Below are the code and all the weights of a small trained network. Each question names an input and a class and asks about switching units off, where a switched-off unit gives its printed mean instead of its output.

import numpy as np


def w(rows, s, z=0):
    codes = np.array(rows[::2]) - 128.0
    scale = np.full(codes.shape[1], s)
    scale[-1] = z or s
    return codes * scale


def f(y):
    return y / 2 * (1 + np.tanh(0.7978845608 * (y + 0.044715 * y**3)))


def log_softmax(a):
    a = a - a.max(-1, keepdims=True)
    return a - np.log(np.exp(a).sum(-1, keepdims=True))


def net(x, mask):
    res = np.array(x, float).reshape(1, 4) / 4 @ E
    y = f(res @ A[0][:, :-1].T + A[0][:, -1])
    res = res + np.where(mask, y, B[0][:, -1]) @ B[0][:, :-1]
    return log_softmax(res[-1] @ U[:, :-1].T + U[:, -1])


A, B = {}, {}
E = w([
[253,183,51,92,43],'x0',
[196,142,2,19,168],'x1',
[153,89,56,192,101],'x2',
[211,61,142,125,155],'x3',
],0.0092)
A[0] = w([
[148,59,150,163,101,184],'n1',
[46,127,66,192,125,253],'n2',
[126,52,152,124,155,120],'n3',
[49,115,107,164,128,193],'n4',
[188,119,136,71,116,237],'n5',
[148,89,123,183,162,190],'n6',
[251,203,172,123,105,228],'n7',
[137,97,57,78,141,166],'n8',
[181,46,215,149,44,232],'n9',
[141,47,134,94,152,139],'n10',
[111,44,100,75,141,150],'n11',
[116,103,107,85,215,214],'n12',
[109,219,117,129,119,122],'n13',
[122,212,133,98,129,202],'n14',
[41,180,114,115,107,171],'n15',
[103,210,202,122,197,146],'n16',
[72,93,135,178,119,184],'n17',
[62,118,105,127,100,183],'n18',
[107,71,155,192,91,137],'n19',
[173,83,126,149,127,148],'n20',
],0.013,0.0039)
B[0] = w([
[25,141,226,105,88,185],'n1',
[147,142,164,241,129,203],'n2',
[72,96,153,140,150,174],'n3',
[155,99,152,220,102,197],'n4',
[144,118,57,31,153,222],'n5',
[2,174,198,130,141,173],'n6',
[144,64,89,68,100,253],'n7',
[120,171,112,110,180,222],'n8',
[108,88,174,63,99,234],'n9',
[66,159,111,129,160,168],'n10',
[83,188,144,132,196,170],'n11',
[124,164,54,120,198,200],'n12',
[174,112,128,92,100,163],'n13',
[222,96,63,126,138,184],'n14',
[160,103,59,200,145,186],'n15',
[116,63,159,97,164,210],'n16',
[136,97,153,156,120,210],'n17',
[163,111,123,197,120,163],'n18',
[50,139,196,150,127,212],'n19',
[86,163,156,98,148,164],'n20',
],0.0078,0.012)
U = w([
[118,58,134,145,144,38],'0',
[75,124,246,120,119,119],'1',
[77,186,159,79,167,82],'2',
[100,82,125,208,86,96],'3',
[141,87,105,68,88,249],'4',
[130,210,142,147,138,96],'5',
],0.014,0.0016)

Each question gives the input, the list of numbers given to net, and the class t.
The units are the neurons (one row each of A and B). Each row of codes is followed by its name. A weight is (code - 128) times the scale printed after its matrix; where a second scale follows, it is the last column's (A, B and U).
mask holds one flag per neuron, in row order. A switched-off neuron (its flag False) gives its mean, the last column of its row in B, instead of its output. The means were averaged over made-up inputs and are rounded, as every weight is.
A unit's drop is (log p(t) with every unit on - log p(t) with that unit switched off) / (log p(t) with every unit on - log p(t) with every unit switched off).
The circuit of an input: a set's keep is (log p(t) with only the set's units on - log p(t) with every unit switched off) / (log p(t) with every unit on - log p(t) with every unit switched off). Starting from the 12 units with the biggest drops (on a tie, the unit counted first), units are removed one at a time, each time the one whose removal leaves the highest keep (on an exact tie, the one counted first), for as long as the keep stays at least 0.8.
circuit, biggest first: the units of the circuit, biggest drop first
unit that matters most: the unit with the biggest drop
k most important neurons: the k neurons with the biggest drops, biggest first
drop when u is switched off: that unit's drop, to one decimal
input [7,-7,3,-2], class 1: circuit, biggest first : (n9; n1)
input [-3,2,7,-1], class 3: circuit, biggest first : (n2; n5)
input [-7,4,8,4], class 1: unit that matters most : n5
input [-3,-6,-1,-5], class 3: 2 most important neurons : (n15; n4)
input [-4,6,-4,-5], class 5: 2 most important neurons : (n7; n9)
input [-7,4,-3,-4], class 0: 2 most important neurons : (n16; n12)
input [1,8,-2,7], class 2: 2 most important neurons : (n11; n8)
input [7,-5,5,7], class 1: 2 most important neurons : (n1; n6)
input [-3,1,2,6], class 1: drop when n3 is switched off : 0.2
input [5,-8,7,-3], class 1: drop when n9 is switched off : 0.1
input [1,-1,3,3], class 1: drop when n12 is switched off : 0.1
input [-4,2,0,-5], class 3: drop when n2 is switched off : 0.0
